Each row is followed by its class number.
[-265  112 -131  -99 -362   -4  185  -27 -221  -39 -436   12  103 -148
 -155 -103 -149 -256  -62  -86   36   35 -280   44  191  104  171   58
   69   21   98  -96 -192 -183   97 -130   18   75 -165 -205  280  -85] -> 5
[ -57 -177  -95  337 -398 -138  -80  193 -575   51  104  135  -47  306
   25  108  -70 -154 -190 -301  -93  491   47   13 -243 -144   92  152
   78  259 -139 -120  -18   26 -154 -438   58  -61  -17 -113  123  282] -> 2
[ -68   17   73   91  177  -76  167  -25  170 -216   24 -197 -146  -28
  -86 -105 -118 -158  150   66  289 -314  -25 -210  -35 -409  -30   57
 -128 -290  142  -59  240   37  -26  303   -4  182   46   77   65  -80] -> 7
[  53    8 -607  -30 -104 -113  361  -60 -189  131  249  148   -4 -131
  215  115 -150  -33  238   96 -411  474  108 -216  -95  154  305 -455
 -103 -254   71  354   32   34  416 -117  201 -282  279   77  -17  174] -> 6
[  95 -359  292  346  -53   22   44 -285   90 -364  -43  170 -194  135
  -54  -84  162 -285   33   18  285   79  -40  -15  -24  235  112  -12
  198 -111   45 -282  -59  115 -244  172   15   22  139  298  -47  -86] -> 1
[ 549  202    5   27   84    3  107 -165  395  139  358  211 -225 -284
  311  332  -77   13   34   14 -371  -33 -117  240  -36   -9 -624 -205
   80  -59  189  -50  -64  526  205  213    3  134 -116  150 -352 -206] -> 6
[-375  123 -231  -83   13   50  159   60   28  -28   15 -196  144   28
  202 -218 -198 -186  118   93   51   31 -271  103   43 -151   31  167
  -54  243  -96 -126   14  -98 -180  -57   11   52  -76  -58  -80  188] -> 4
[  29  256  145   62   96  -82  232   95   44 -280  321  347 -174  -60
   51    1  173 -204  -21 -149  413  310   55  -38   48  -62 -190  106
  239 -230 -234 -160 -202   34 -299  276   10  -39  305  156   67   12] -> 2
[-160  -60 -102 -146   16    2  218 -130 -402 -226 -318  -57 -109   49
   42 -123  -43 -144    4  201  181  120  -60  109  230  -55   91  -50
  -15  -36   40 -143  -88 -117   46   56   69   65   29  -44  214   23] -> 7
[-241 -265 -311   13    7  -35  399 -185 -392  -94 -235 -143 -254   92
  221 -132  109  111  117  334  162  169 -187  230  192  -65  180 -212
   -5  -15  157  -82   49  -99  -79   22  121 -105   37  -27  194   47] -> 6
[ 266   22   98  -12 -167   94  101 -265  181   67   -3   20 -125 -154
 -326   98  -77   -3 -121   57  -35 -171   91   26  -45 -182  -16    2
  -39 -258  103  -20  105    6  362   97   -7  137  -25   15 -106 -149] -> 1
[-229   82  415  188  208  -37   -1  288 -660  -61   10   60 -182  274
  754  263  141  -17   92  166  132  -47  -67  195   -7  578 -304  135
  -98 -222 -173 -248 -178   22 -153 -209    5 -112  186  237  198   93] -> 5
[-187  -38  -31  -37  149   39 -132 -158 -318 -455 -187   23   14  117
  195 -129 -222   78  -50   10 -129  284  -38  219  272   -7  133  -40
  123  187 -128 -200 -291   64 -452  199  148 -101  -64  -45  304  135] -> 6
[-506 -247    0  -60 -377   73  139    1 -267  -67 -347  -86  -10  140
 -300   53  245 -207  -72 -214  436  228  -72   70   36   54  404 -228
   77   29   91  -67   69 -378 -294  -23  -31   71  198 -209  420  225] -> 8
[   4 -349 -182  150  -15  -20  -46 -232 -115 -274 -100   -7  -54   10
 -106  -51   60   31   14  208   41  229   45   -7   79   77  250 -273
  -30  208  141   12 -210  -50 -116  141   63  175  -67  130   12  -33] -> 4
[-157   49 -112 -198   82   18 -158 -120 -171 -169  -20  -16  110    6
 -167 -204  -29  271    8 -176  -21  129   18  -36  277  164  154  134
 -166 -125 -118  262 -133  -17  -53   -8  -77 -212  -54 -179  463  107] -> 3
[ 146   84   58  135 -120 -237  -73   35   69  131  327   85  214   68
  213   89    2   63  -39  -11   34  238   66   13 -225  -50   66 -101
 -111 -125  250  -21   54  -43  -73 -139 -163 -126  -51  -46 -112   54] -> 7
[ 111   36  423  211 -111   54  -44   45 -165  103  401  134 -215  126
   33  141   57   86  -52 -147  396  -60  -60  -26  -10 -385 -222  469
  121 -303 -127 -307   13  150 -266   54 -249   83   33  -11 -173  -14] -> 0
[ 410 -213   92  -19  -33  -31 -279  -65  -20  215  -88  219  208  -24
 -254  182  -10  150 -164  -72 -191  173  159 -361  -85  146  246 -122
  169   57 -189  144  168  147  -90 -216 -142 -281   38 -130  -47    9] -> 7
[-147  217  119    1  196  233  251   16 -572  148 -152 -366 -236  220
  343   67  134    8  211  466  -32 -263 -283  -44  -93  346 -229 -323
 -131 -277  419 -247 -115  -14  626  -85  200  112 -135 -131  196   47] -> 7
[ 510 -393  -52  158  -92   10 -214 -234  497  261  197  146  403   41
 -627 -218  135   40  184  279   34  180  133 -382 -240 -193  623 -110
  129  211  103  177  223   -3 -308 -131 -334  -95   76   69 -119  -13] -> 4
[  16 -440 -191  306  -22 -160  -50 -109  -90 -370  122  264  135  182
   98 -438   -2  305    8  105  219  505 -242  303   14 -241  291  159
  286  312  124 -301  -58   85 -710  124  -90 -399 -344  -23  348    4] -> 8
[  13 -161 -156  -57  -83  -35 -106  -46  -43   61  146  -69  -69  -17
  203  138 -149   96  -57 -230 -358  191 -147  318  -80 -204   73  -72
 -115  183   44  129  123   83 -142 -130  -64   12  -43   48 -111   42] -> 4
[  62  220  319  409  472  107 -338  155 -250 -250   18  123  307  126
  461   79   -4  250 -123  329  -25  -12  106 -157  -29  290  -63  311
  100 -128 -268 -291 -210    1 -176  -71   11 -154 -172    4  278  135] -> 5
[-180  -22 -298 -115   68 -218  180   55   47 -297  356  -29  -53  -56
  457 -207 -209   25  296   32    7  307 -377  436  -93   99  155  198
 -214  -55  192   23   46  -27 -105  -86  -38 -178  -72  153  306  182] -> 4
[-358  -73 -509 -174 -144   56  415   15 -264  -87 -175 -219  -27    2
   89 -221  -89 -304  382   88   54  307 -137  160  112  160  342  -93
 -112   59  322  150  -76 -210  326  -74  186  172   16  -69  212  112] -> 6
[ 172   56  145  122  207   47   -4  142 -318  111  -74  230   22  -47
   55   85   71  150  -91  145  263   27    1  -35   88  140  -63  194
   51 -156  -83  -38  -64 -104  -51  -20  -10  -91   21  -98  194 -134] -> 4
[  34 -220   53   26 -157  -25 -151  -55 -522 -169   19  152 -174  115
   68  155   79  -15 -173 -159   48  285  -10  261 -132 -248   79  127
   68  105  -46 -153 -170   41 -203  -24  -52   77   47  -43   69  165] -> 5
[-105  103   15 -106   87   10  210 -111  -65    8 -107  -81 -171   76
  201  172   62 -278  -78 -108  -59   55   27    2  121   31 -209 -256
   83   -7 -168  -19  134  143  -66  -36   93   28  203  -43 -164  148] -> 6
[ 121 -293  -42  100   42    7 -227   43  235   94   57  212  166  -37
 -278  -49 -154   73   57  155   34  227  197  -88    3 -247  534   35
  155  404  -81  -53  -15  -72 -512  167 -135 -140   76   33  -48  -41] -> 8
[-517  139 -104  -70  -24 -136  166  221  473 -455 -281  -18  235 -282
  -74 -265 -374  -45  -39  -25  363 -197    9  142  293 -280  379  384
  -30  187 -133  -95   23 -299 -117  163  -23   -8 -170  -43  139   26] -> 8
[ -38 -119   14  -99  -45   20   93  -33 -124 -167   18   70  -64   -1
  -13  148   69 -359   13 -229  -57   99   66 -127  -62    3   55 -185
   29   13 -235  172   39  163  148   50  123   15  322  244  -17  114] -> 3
[  -3 -186 -145   67  -43   11 -273 -196  494 -245  -17  -22  211 -116
 -247 -202 -170  372  -41 -141  -12   94  -24  179   36 -114  320 -141
 -141  114  161   -3   68  -38 -304  123 -145  -48 -107    1  104  -99] -> 6
[ -50 -128 -204  -74 -193  -32   50 -388  -62 -150   56 -126   71   89
 -150 -204 -110  295   17 -315 -245  461   36  139   89  104  243 -347
 -358  -86  325   -4 -233  -73   66   26   29  -10   78  -54  195  145] -> 4
[-158  286  -61  -27  123  -59  259   -6 -223  156 -179   -9 -102   67
  359 -112 -116  -24  143  258   -3   71  -91  211  195  102  -29   13
 -213   49  118 -242 -110 -197  -47   47   83   29  -15 -212  187   53] -> 3
[ 309 -126  -30  -33 -309   47  -70 -332   24  543  268  128 -232  -11
  -59  194   82   16  103  -56 -293   47    0   12  -62 -133 -103 -261
    9 -117  199    9  -39  177  167   94  -61   -4   87  -41  -13  -19] -> 5
[  49 -197 -171  -34  326    8  -27   94 -376 -451 -232   74   38   16
  356 -150 -198 -182  404  311 -185  156 -173  141   64  200  256  125
   62  136  -52   41  -95  108 -115   30  145   27  -53  251   67  -14] -> 0
[ -56  -92  -40  -37 -161 -116  198 -261   54  -57  122  -36 -160    4
   69  -75  -45  -92   14   10   67  120  -41  104  111  -20   19 -141
  -40  -21  116 -161 -134   89   39   90   69   -4   81  130 -175   67] -> 1
[ -56  -16  136  166   16   34   33  116 -248  104   89  149 -202   10
   43  122   76  119  -49   46  320   -5 -127  130   65  -37 -116  237
   81 -223  -70 -109  -33  -90 -257   18  -89  -95    2  -68  236   -6] -> 3
[ -95 -270   57   36 -365   59 -356 -110 -128  112 -154   61   50   96
   55  184  -97   38 -109 -161 -106  -40   89 -152   94   36  118  -55
  112  364 -225  -21  -26  192 -211 -198 -111  164   70 -109 -142  165] -> 2
[  51 -204   47  232 -117  206 -181  164 -578  -29   70  203  213  193
  -75   43   57 -110  110  -84   57   76   52 -342 -197  451  247  200
  -17  -83 -286   14  -26  -40   65 -328   72  113  377  122  342  123] -> 2
[ -83 -278   33  -26 -149  143  343   44 -721 -381 -278 -251 -332  261
   48    2  -78 -180   37  128   73   -2 -472  231  -98 -113  -18  126
  261   26  244 -244  207  -29  327 -179  261  161 -335  -64  228 -118] -> 3
[ 172   66  212  -78  125   38   21  -15  -27 -168 -141   63   47   61
  209  275  144 -133  -16  267  -54 -185  233 -202   39   -1 -439 -270
  319  113 -254 -223 -116  203  141   67  152  298   64  141 -285  171] -> 4
[-138 -540  -97   83 -227   14 -296 -159 -145  -41  100   -3  -14  231
   96   -3   39  200  227   50 -103  142 -137  146   27   32  331   24
   84  276  151  -19   52   74 -413  -86 -144  -82  -79  -52  304  110] -> 4
[ 129   44  -13  -10  -92   48  -33 -200  247  294  100   62 -119 -145
 -165  110   11  -11  -45  242  101   29   68  -44  -80 -105   83 -160
  -16  -61   35    7   11   12   77   98  -50  -93  127  -37  -64   76] -> 1
[-476   78  -23 -190  -67  -54  -60 -176  303 -394  105 -103  111  -75
  -98  -44   31  383 -233 -220  139  146  -13  279  171    1   86  -90
   27   59 -124 -196 -226 -171 -210   63  -50 -240 -136 -219  425  393] -> 1
[-205   95 -199  -97 -102  -69   54  184   32  106 -221   51  321   23
  185  -36 -136   41   29 -136 -233  223   41  114  179   61  270  -99
   17  288   50   94   -5 -267 -196 -208  -74  -57 -107 -242   85  172] -> 5
[  97  335  108 -139 -168  106  390  -79  280   34   14   38  144 -129
  -59   47   61 -516  164 -202   91 -225   11 -278  153  283 -383 -134
  128 -202  -41   42  -63  265  451  -26   86  349  267   72 -324  -58] -> 7
[ -21   21  -66 -204  -87  -87   83 -179  380 -109 -262 -103  263 -143
 -403 -112  109   52 -118   81  164 -221  163 -234  195 -106   -6 -280
   47  183   36   38   -7  -72  202  173   64   48  -96 -150  -53 -108] -> 7
[ -41  233   20  -84  132  180 -106   87  -76  115 -114    9   86  -29
  117  -51 -103  164  -89    0 -136 -156 -143    7   53  243 -292   87
  133  -47 -114   -9  -34   81   56  -94   36 -145 -210 -184  113  -66] -> 1
[-230 -162 -280 -171  -46  -47  559  -97  -57 -365  -98  -55 -208  -69
    9 -195   88 -389   83   -5  296  155  -43   62   85 -116  -66 -105
  162   80   36  -63  -54   46  211  242  224  176   78  168  -46   10] -> 1
[ 135   69  107 -274  183   88  291 -274 -204  177 -146  -97 -370   14
   76  -34   68 -146  174  115 -182 -193 -114  140  124  -45 -344 -227
   40  -46  181   35 -141  159  158  322  128   69   37  -41   26 -236] -> 2
[  42 -300   16 -146  275  -85  136 -210  -64 -404 -130  -95  -36  -99
   -3 -201    9  249   72  343  288  -38 -153   56  -31   85  302  -18
 -112 -356  195  -12  139  -90  171  161  -25 -304  -57  187  319 -147] -> 5
[-422   54 -221  -98 -316  -79 -253  271  331  214  157  -73 -136 -116
 -140  163 -132  190 -373 -306 -109   57  140  138   17 -280  174  277
 -185  549  -13  110  -14 -204 -100   -2  -84 -115  -93 -258  -93  122] -> 0
[-111 -155  -65  -51 -184 -116  205  -89 -127 -300   44  -23  -42   45
  171  -84 -157  -11  386 -377  108  236 -158  251  102  -47  238  -24
 -129 -256  230  -17   55    6  -56 -113  -65  184  181   -6  202  118] -> 2
[-225   38  -43  -36 -157  -19  157 -142   29 -154   15  -77 -201  -18
 -121  -10   -7  -57 -150  -44  100  189   65  -72  -29 -227  239 -115
  -95   58 -104   46   28  -64   47   79  -18   -7  143   20  196  105] -> 3
[-324 -405 -110  127  418  -24  -61 -124 -317 -779  -32 -314  233  281
  756 -235  279  217  352  259 -152   93 -248  265  141  736  134  -38
   75  362   69   -7 -208  152 -336  -69  272   12 -118  258  393   51] -> 1
[ 147  -64  100  -74   28  105 -118 -208  253 -110  -66  111  -38 -149
 -179   49   24   22  105  126  146 -225   -5   23   91  -19 -147 -139
  145 -211  -70  -65 -123  146   10  154  -34  -16  162  130  -38  -20] -> 6
[-280  172 -264 -251 -313  -30   22 -265  199 -214 -163 -107  241  -45
 -251 -225 -257 -122   72 -142 -300  128  183 -122  317   36  254 -329
 -211  353  188   -2 -361  -28  267  135  134  216    9 -132  117   42] -> 0
[  99 -139 -257 -314  180    9  137 -319  195 -413  -48 -158   87  -25
  -24 -289  -61   88  244  292  -58  148    0   19  -22   80  112 -431
  -83  -66  377    7 -103   44  364  142   42   47  -65  127   46  167] -> 1
[-242   62  -83 -119 -279 -181  335  129 -899    6  -41   21  -22   69
  468  192 -323 -134  147  136   29  315 -163  118  237   13  199  301
 -111  -23  -22 -262 -162 -167   10 -286   15  232  -41 -161  351  276] -> 4
[ -34  666  224    2  210   98  274  198 -111  171  230 -190 -181  -88
  196   64 -168 -266  119  184  332    8 -216  108   10 -227 -286  377
 -287 -200  103 -204  -10 -134  131  144  -88  325  -92 -107   12 -221] -> 2
[-303    0  442  148  -77  -40   55  116 -400 -218 -120  -92 -140  101
  296  123  -68  239  -13 -234  295 -331 -324  250  148  134  -86  472
 -221 -521  -14 -223  191 -123  -68 -120  -98 -137  -25  -31  359 -188] -> 8
[ 178 -117  144 -113 -161  112  200   55 -446  -46 -323  163  -61  161
  -45  -35   60 -228   53 -229 -136 -231 -338  -84  -57  229    7  375
  166 -239  215  104  316   -5  201 -217  -32 -110    8 -213  113 -263] -> 1
[-267  136 -105  -86 -295 -189  128  170   46 -206 -119  -86  563   25
 -132 -117  -28 -244 -167  326  230  192  161 -370  -93  -27  305  -73
  149  567    2 -206 -184 -168  197 -145   25  112 -342 -122  -62  253] -> 2
[  97  -63    2 -156 -166   26 -272  165  271  317  683 -184  -89 -112
 -179  378 -166  358   13 -372 -450 -185  -65  177 -460 -293  123  174
 -383 -124  191  347  282 -151  -48 -117 -290   -7  184   44   47  -38] -> 7
[ 141  -77  -71   10 -254 -105 -119 -110  111 -101  604  -38 -125  168
    2  -41 -115   81  282  -24  -94  397   -2  226 -118 -165  270    6
 -151   14  369   88  -57  -51  -26  -16 -157   70 -146   75   60   96] -> 6
[ -16 -296  232  222   93   77 -166  -75 -324  -53 -322 -100   79  267
  165 -104  126  -11  -14  -79 -148 -160 -106  -40    4   11  183  194
  202   54 -129   -9  225   71 -415  -96   67  -73   12    6  184 -119] -> 1
[ 165   -7  118  -36  258   -7    6 -209 -187 -451    0  102 -130   50
 -168 -194   84   88   75    4  264  197  -46   98   39  142 -137  -87
   46 -554  -19  -40 -146  135  -29   64   26 -217   95  126  404  142] -> 1
[ -93 -184 -399 -123 -313  -91  150 -155 -130  189   20  106  139 -202
  327   97 -208   -9  204 -132 -211  260 -239  135  257  279  102 -246
  -36 -203  -81  206   92  229   72 -255   81 -207  217  151  147   85] -> 3
[ 137 -116  -56 -151   11    5 -105 -236  244  105   49   39  143    3
 -235   43  203  367   94  240  -59  -76  262 -215   59  -61  110 -450
  -60   89  169  163  -81  -66   73  259  -38 -108  102 -112   49   65] -> 3
[-206   -7  -32  -23   -2  -39   42  -79  -44  -81   -3 -151 -157  -67
  -33  155  133  267 -307    8  266   37   -8  195  100 -174  -94  -92
    6  112  -23 -117  -60  -67  -23    7    7   77 -183 -219   26  135] -> 3
[  75  111  -95  -23 -280 -230 -200  -24   55   92  453  117  159   57
    2  -45  -78  194  171 -144 -183  452  108   42   -1   96  418  102
 -345  -95  214  125 -104 -104  -27 -130 -231 -130  -43  -45  214  199] -> 8
[  28  412  338  186 -150 -156  -14  415  -72  471  164  320  624  196
   51  120   23 -555 -218 -126  105  -10  378 -738  -26   71  -36  163
  143  345 -535  -13   62  -16 -354 -196  -67   10  233  -28 -336   72] -> 1
[  56  -74   13  -31 -198   30 -161 -141  365   22   23 -119   -5 -115
  -59   66  -56   75  -35   33 -144 -155 -193  323   65 -198  -99  -34
   42   91  237 -184   46   72   55   98   -3  111 -301   67 -144 -165] -> 0
[ -99 -126   13  171  -58  -48  -93 -122  -15 -199 -411  126  157   13
  -64  -40   13  136 -249   48   52   35  122   44  231   14  190   15
  -33  236  -29 -103  -49  -97 -192   83   -4  -98 -146 -174   58  -15] -> 0
[  57  181   81  -24  135 -210  -83  115  -27 -238  435  222  242   -7
 -234 -279 -140  221  -33   27  386  129  115  -12  108 -503  285  650
 -120 -220 -113   76   20 -225 -501  252 -286 -265 -120  -73  524   -7] -> 6
[  -3  370  175   27 -141 -161  -23  175  197   59  403  111 -186   -5
 -142 -172 -266  -32 -253 -366  177   45  -67  147 -127 -466  -66  578
 -290 -162   25   22  146  -28 -160   -1 -307 -211    0  -23   31 -159] -> 8
[-195 -417 -133  -62 -145  -74 -117 -359  111 -359  192  -70 -108    8
   36  -58   75  345  177 -291  -60  164  -72  418  139  -74  206 -157
  -55  -61  102   10  -67  138 -209  114  -27  -89   43   90  224   95] -> 0
[ -60  244  189   45   58  -58  -44   23    3 -151  -36   94  159 -116
 -125  145   63  124 -134  233  297 -108  210 -390   83  282   46 -120
   -8  -70 -253  -13 -240  -39  264 -119  -74  -56  -23  -88   24  101] -> 8
[-181 -297   -5  -60 -265 -122  -50   96 -529 -139   73  148    5  158
  -15  120 -220   85   -8 -209  166  283  -30  147    6 -113  362  251
  -92 -226 -159    9  199  -97 -263 -299 -150 -370  273  -55  345  241] -> 7
[-124  143  233  448  -29   -5 -224  -32  346  -99  173  -12  338  -62
 -188  -40  -88  155 -329 -210  198  -69   17  -67  100    2  146  255
 -185  -50  -65 -104   87  -86 -341   50 -180  -13 -242  -38   98 -248] -> 8
[-269 -311 -207  138  333 -302  254  -34 -519 -651 -208 -277  342  359
  636 -423    1   95  221  217 -142  572 -236  317  319  420  199   54
  177  492   97 -336 -352  212 -610 -374  126  -84 -368   76  139  333] -> 1
[ 108  -40   17   27 -235  140 -227  111 -346  819  -51  -13  -56  139
  238  384  148  -54  -81  -14 -708 -381  -85 -144 -207  327 -367 -128
  103  342    8  178    9  146  266 -257  220 -159   28 -151 -292 -252] -> 1
